Below are the code and all the weights of a small trained network. Each question names an input and a target symbol and asks about switching units off, where a switched-off unit gives its printed mean instead of its output.

import numpy as np


def w(rows, s, z=0):
    codes = np.array(rows[::2]) - 128.0
    scale = np.full(codes.shape[1], s)
    scale[-1] = z or s
    return codes * scale


def f(y):
    return np.maximum(y, 0)


def softmax(a):
    e = np.exp(a - a.max(-1, keepdims=True))
    return e / e.sum(-1, keepdims=True)


def log_softmax(a):
    a = a - a.max(-1, keepdims=True)
    return a - np.log(np.exp(a).sum(-1, keepdims=True))


def net(x, mask):
    ids = ['βγεζθλμξπσφ'.index(c) for c in x.split()]
    T = len(ids)
    res = E[ids] + P[:T]
    u = 0
    for l in range(2):
        q, k, v = (res @ M[l].T for M in (Q, K, V))
        z = softmax(np.where(np.tri(T) > 0, q @ k.T / 3**0.5, -1e9)) @ v
        res = res + np.where(mask[u], z, O[l][:, -1]) @ O[l][:, :-1]
        u += 1
        y = f(res @ A[l][:, :-1].T + A[l][:, -1])
        res = res + np.where(mask[u : u + 4], y, B[l][:, -1]) @ B[l][:, :-1]
        u += 4
    return log_softmax(res[-1] @ U[:, :-1].T + U[:, -1])


Q, K, V, O, A, B = {}, {}, {}, {}, {}, {}
E = w([
[152,89,133,1,104],'β',
[83,157,100,94,182],'γ',
[229,172,93,88,152],'ε',
[115,109,67,144,180],'ζ',
[192,164,118,201,248],'θ',
[29,57,105,203,169],'λ',
[215,180,49,118,150],'μ',
[57,170,147,4,188],'ξ',
[143,92,106,71,147],'π',
[110,118,48,208,144],'σ',
[192,191,141,62,60],'φ',
],0.015)
P = w([
[198,86,9,106,167],'0',
[142,158,136,91,146],'1',
[121,181,113,131,116],'2',
[134,162,127,123,121],'3',
[140,152,138,118,120],'4',
[146,143,147,115,120],'5',
[136,147,112,153,96],'6',
],0.014)
Q[0] = w([
[67,55,185,160,122],'L0H1',
[142,1,147,163,38],'L0H1',
[175,89,143,127,112],'L0H1',
],0.0092)
K[0] = w([
[52,52,167,181,215],'L0H1',
[43,99,176,165,77],'L0H1',
[147,97,254,68,115],'L0H1',
],0.0074)
V[0] = w([
[196,200,178,2,49],'L0H1',
[12,84,129,242,179],'L0H1',
[94,96,91,229,54],'L0H1',
],0.0053)
O[0] = w([
[106,166,55,219,2,214],'L0H1',
[94,129,232,3,185,11],'L0H1',
[194,141,233,140,129,65],'L0H1',
],0.0066,0.011)
A[0] = w([
[96,57,73,121,137,253],'L0N1',
[174,227,117,162,94,34],'L0N2',
[217,170,1,144,162,153],'L0N3',
[126,177,142,181,165,154],'L0N4',
],0.0072,0.0031)
B[0] = w([
[2,186,77,75,162,162],'L0N1',
[164,127,192,162,158,190],'L0N2',
[138,228,134,167,160,249],'L0N3',
[61,67,136,198,112,140],'L0N4',
],0.0072,0.02)
Q[1] = w([
[25,165,80,83,99],'L1H1',
[125,156,254,90,120],'L1H1',
[99,164,110,105,141],'L1H1',
],0.0078)
K[1] = w([
[128,129,2,88,254],'L1H1',
[75,154,186,130,124],'L1H1',
[222,124,135,79,146],'L1H1',
],0.009)
V[1] = w([
[42,115,88,151,53],'L1H1',
[1,136,138,94,153],'L1H1',
[183,157,68,141,244],'L1H1',
],0.0098)
O[1] = w([
[26,149,53,160,84,136],'L1H1',
[145,255,104,65,167,100],'L1H1',
[160,81,131,87,129,251],'L1H1',
],0.0084,0.027)
A[1] = w([
[254,154,102,165,73,105],'L1N1',
[171,220,95,163,89,91],'L1N2',
[183,192,169,92,32,252],'L1N3',
[21,37,171,156,26,33],'L1N4',
],0.0071,0.003)
B[1] = w([
[79,108,201,74,151,255],'L1N1',
[118,113,162,60,127,243],'L1N2',
[156,154,149,137,174,190],'L1N3',
[255,155,102,172,73,173],'L1N4',
],0.014)
U = w([
[31,42,216,62,199,109],'β',
[187,172,206,218,254,218],'γ',
[239,177,129,123,157,115],'ε',
[157,68,108,111,101,145],'ζ',
[121,31,90,91,128,105],'θ',
[30,115,53,92,18,181],'λ',
[142,117,71,96,140,171],'μ',
[181,171,90,113,162,87],'ξ',
[198,219,141,125,186,1],'π',
[117,227,85,81,97,58],'σ',
[180,130,39,148,87,143],'φ',
],0.0076,0.0071)

Each question gives the input, a string of symbols that net reads in full, and the target symbol t.
The units are the heads (3 rows each of Q, K, V and O) and the neurons (one row each of A and B). Each row of codes is followed by its name. A weight is (code - 128) times the scale printed after its matrix; where a second scale follows, it is the last column's (O, A, B and U).
mask holds one flag per unit, layer by layer, with each layer's heads first. A switched-off unit (its flag False) gives its mean, the last column of its rows in O or B, instead of its output. The means were averaged over made-up inputs and are rounded, as every weight is.
A unit's drop is (log p(t) with every unit on - log p(t) with that unit switched off) / (log p(t) with every unit on - log p(t) with every unit switched off).
The circuit of an input: a set's keep is (log p(t) with only the set's units on - log p(t) with every unit switched off) / (log p(t) with every unit on - log p(t) with every unit switched off). Starting from all 10 units, units are removed one at a time, each time the one whose removal leaves the highest keep (on an exact tie, the one counted first), for as long as the keep stays at least 0.8.
units of the circuit, in order: the units of the circuit, biggest drop first
most important unit: the unit with the biggest drop
k most important neurons: the k neurons with the biggest drops, biggest first
k most important neurons of layer l: the k neurons of layer l with the biggest drops, biggest first
input ξ φ ξ φ ζ, target σ: most important unit => L1H1
input β γ γ γ φ θ ζ, target λ: units of the circuit, in order => [L1H1; L0N2; L1N3]
input λ σ π, target π: units of the circuit, in order => [L0H1; L1H1; L0N2]
input φ φ μ ξ ξ σ, target φ: units of the circuit, in order => [L1H1; L1N4; L0H1]
input ξ ξ ξ φ, target β: 3 most important neurons of layer 1 => [L1N1; L1N2; L1N4]
input ζ θ π, target ε: units of the circuit, in order => [L0H1; L1H1; L1N1]
input λ β ε φ γ, target π: units of the circuit, in order => [L0H1; L1H1; L0N1]
input λ φ λ φ φ β, target π: 2 most important neurons => [L1N3; L0N1]
input ε λ φ ζ ξ γ, target ζ: 3 most important neurons => [L0N3; L1N1; L1N3]
input β ε φ μ, target β: 3 most important neurons => [L1N1; L1N2; L1N4]
input ε φ ε ξ φ π, target ζ: 2 most important neurons => [L0N3; L1N4]
input ε ε θ λ ζ ζ, target ζ: 2 most important neurons => [L1N1; L0N3]
input ξ φ σ β θ β ζ, target σ: 2 most important neurons => [L0N1; L0N2]
input ξ φ ξ ζ π ζ γ, target σ: units of the circuit, in order => [L1H1; L0N1]
input θ ξ ε π ζ φ β, target β: units of the circuit, in order => [L1H1; L0H1; L1N1]
input ξ σ ξ ξ φ μ, target β: units of the circuit, in order => [L1N1; L1N4]
input β φ ζ, target λ: units of the circuit, in order => [L1H1; L1N3; L0H1]
input λ ξ ξ ξ ξ σ, target π: units of the circuit, in order => [L0H1; L1H1; L0N1]
input ε γ φ φ, target γ: 2 most important neurons of layer 0 => [L0N2; L0N1]
input ε φ β, target ζ: units of the circuit, in order => [L1H1; L1N4]
input μ φ θ ξ ζ ξ, target θ: 2 most important neurons => [L1N1; L0N3]
input β φ ζ ξ, target λ: most important unit => L0N1
input β φ φ ε β, target λ: units of the circuit, in order => [L1H1; L0H1]
input φ β γ φ, target γ: units of the circuit, in order => [L0N2; L1N3]
input ξ φ β θ γ, target σ: units of the circuit, in order => [L1H1; L0N1; L0N2]
input μ π β φ π φ ξ, target θ: 4 most important neurons => [L0N3; L1N1; L0N1; L1N3]
input λ σ β ζ, target π: units of the circuit, in order => [L0H1; L1H1; L0N2]
input μ ξ γ, target θ: 2 most important neurons of layer 0 => [L0N3; L0N2]
input φ φ θ λ θ σ, target φ: 2 most important neurons => [L1N4; L1N1]
input λ ζ θ β φ π, target π: 2 most important neurons => [L0N2; L0N1]
